Here is a tiny trained network, its code and every weight. The questions are about switching its units off for an input and a class, where a switched-off unit gives its printed mean instead of its output.

import numpy as np


def w(rows, s, z=0):
    codes = np.array(rows[::2]) - 128.0
    scale = np.full(codes.shape[1], s)
    scale[-1] = z or s
    return codes * scale


def norm(h):
    return h / np.sqrt((h * h).mean(-1, keepdims=True) + 1e-5)


def f(y):
    return np.maximum(y, 0)


def log_softmax(a):
    a = a - a.max(-1, keepdims=True)
    return a - np.log(np.exp(a).sum(-1, keepdims=True))


def net(x, mask):
    res = np.array(x, float).reshape(1, 2) / 4 @ E
    u = 0
    for l in range(3):
        y = f(norm(res) @ A[l][:, :-1].T + A[l][:, -1])
        res = res + np.where(mask[u : u + 6], y, B[l][:, -1]) @ B[l][:, :-1]
        u += 6
    return log_softmax(norm(res)[-1] @ U[:, :-1].T + U[:, -1])


A, B = {}, {}
E = w([
[197,72,4,103,153,118,161],'x0',
[137,150,155,84,164,218,156],'x1',
],0.0041)
A[0] = w([
[161,43,183,166,252,206,128,107],'L0N0',
[236,60,214,90,137,93,111,191],'L0N1',
[61,254,124,102,70,197,95,247],'L0N2',
[122,138,120,1,165,132,180,160],'L0N3',
[173,115,61,76,142,153,119,109],'L0N4',
[193,100,114,226,202,55,221,240],'L0N5',
],0.0035,0.0011)
B[0] = w([
[99,124,77,167,48,139,91,198],'L0N0',
[93,153,134,112,149,110,103,153],'L0N1',
[176,161,55,161,163,65,189,252],'L0N2',
[49,52,135,63,110,119,49,212],'L0N3',
[115,253,156,158,185,70,151,219],'L0N4',
[70,99,197,211,124,130,88,237],'L0N5',
],0.0044,0.0029)
A[1] = w([
[149,153,45,251,136,129,70,129],'L1N0',
[185,222,62,130,89,138,162,66],'L1N1',
[170,179,126,59,155,248,164,82],'L1N2',
[110,178,83,192,151,132,67,146],'L1N3',
[167,72,43,190,150,116,100,82],'L1N4',
[122,76,253,190,175,136,170,3],'L1N5',
],0.0036,0.0015)
B[1] = w([
[106,106,122,103,189,248,72,253],'L1N0',
[79,131,161,160,123,107,55,147],'L1N1',
[113,48,122,50,67,108,65,199],'L1N2',
[200,154,137,114,73,159,161,234],'L1N3',
[157,150,178,85,128,72,185,210],'L1N4',
[135,253,162,182,145,129,174,164],'L1N5',
],0.005,0.0031)
A[2] = w([
[83,178,100,153,138,130,69,7],'L2N0',
[57,156,122,170,160,195,118,168],'L2N1',
[118,69,102,162,58,67,104,171],'L2N2',
[109,16,135,171,60,89,120,209],'L2N3',
[78,96,105,104,112,84,104,128],'L2N4',
[160,113,1,66,196,101,196,217],'L2N5',
],0.006,0.0014)
B[2] = w([
[156,139,95,156,198,182,174,182],'L2N0',
[168,3,64,133,131,49,135,210],'L2N1',
[99,53,167,5,146,198,96,203],'L2N2',
[92,199,94,56,86,215,147,209],'L2N3',
[119,73,128,144,156,171,88,180],'L2N4',
[118,194,206,212,108,91,158,253],'L2N5',
],0.0048,0.0045)
U = w([
[97,213,231,229,138,52,193,156],'0',
[45,62,153,12,90,231,64,155],'1',
[214,28,8,192,201,141,125,163],'2',
[192,197,36,80,69,105,117,4],'3',
[198,201,48,72,98,102,103,25],'4',
[194,207,36,60,92,98,123,14],'5',
[201,200,42,68,84,98,111,4],'6',
],0.013,0.012)

Each question gives the input, the list of numbers given to net, and the class t.
The units are the neurons (one row each of A and B). Each row of codes is followed by its name. A weight is (code - 128) times the scale printed after its matrix; where a second scale follows, it is the last column's (A, B and U).
mask holds one flag per neuron, layer by layer. A switched-off neuron (its flag False) gives its mean, the last column of its row in B, instead of its output. The means were averaged over made-up inputs and are rounded, as every weight is.
A unit's drop is (log p(t) with every unit on - log p(t) with that unit switched off) / (log p(t) with every unit on - log p(t) with every unit switched off).
The circuit of an input: a set's keep is (log p(t) with only the set's units on - log p(t) with every unit switched off) / (log p(t) with every unit on - log p(t) with every unit switched off). Starting from the 12 units with the biggest drops (on a tie, the unit counted first), units are removed one at a time, each time the one whose removal leaves the highest keep (on an exact tie, the one counted first), for as long as the keep stays at least 0.8.
units of the circuit, in order: the units of the circuit, biggest drop first
unit that matters most: the unit with the biggest drop
top k neurons: the k neurons with the biggest drops, biggest first
k most important neurons of layer l: the k neurons of layer l with the biggest drops, biggest first
drop when u is switched off: that unit's drop, to one decimal
input [7,-2], class 0: units of the circuit, in order	L2N5
input [7,-6], class 0: top 2 neurons	L2N5; L1N4
input [7,-8], class 1: units of the circuit, in order	L2N2; L2N3
input [-1,0], class 2: 2 most important neurons of layer 1	L1N1; L1N0
input [-3,1], class 2: top 4 neurons	L0N2; L1N4; L2N5; L2N1
input [-2,3], class 2: top 2 neurons	L0N2; L0N0
input [4,4], class 0: top 4 neurons	L2N5; L0N3; L0N4; L1N0
input [-8,7], class 0: top 3 neurons	L2N2; L0N2; L1N0
input [-2,-3], class 2: top 3 neurons	L0N3; L1N2; L1N0
input [-3,-3], class 2: 2 most important neurons of layer 1	L1N4; L1N2
input [6,-7], class 1: 2 most important neurons of layer 0	L0N2; L0N5
input [7,-7], class 0: 3 most important neurons of layer 0	L0N3; L0N4; L0N0
input [1,0], class 2: 2 most important neurons of layer 2	L2N1; L2N5
input [0,-4], class 1: unit that matters most	L0N4
input [-6,-8], class 1: 2 most important neurons of layer 2	L2N2; L2N5
input [0,-3], class 2: top 2 neurons	L1N0; L0N3
input [2,3], class 2: top 4 neurons	L0N4; L1N2; L0N0; L0N2
input [6,8], class 1: top 2 neurons	L1N2; L0N2
input [1,2], class 2: 2 most important neurons of layer 1	L1N2; L1N4
input [4,-3], class 0: most important neuron of layer 1	L1N4
input [1,1], class 2: top 2 neurons	L0N4; L1N2
input [4,-1], class 0: top 2 neurons	L1N4; L2N5
input [0,-6], class 1: drop when L0N2 is switched off	0.0
input [2,2], class 2: drop when L0N4 is switched off	3.4
input [7,-3], class 0: drop when L2N5 is switched off	0.4
input [4,-2], class 0: drop when L1N4 is switched off	0.5
input [-1,-1], class 2: unit that matters most	L0N3
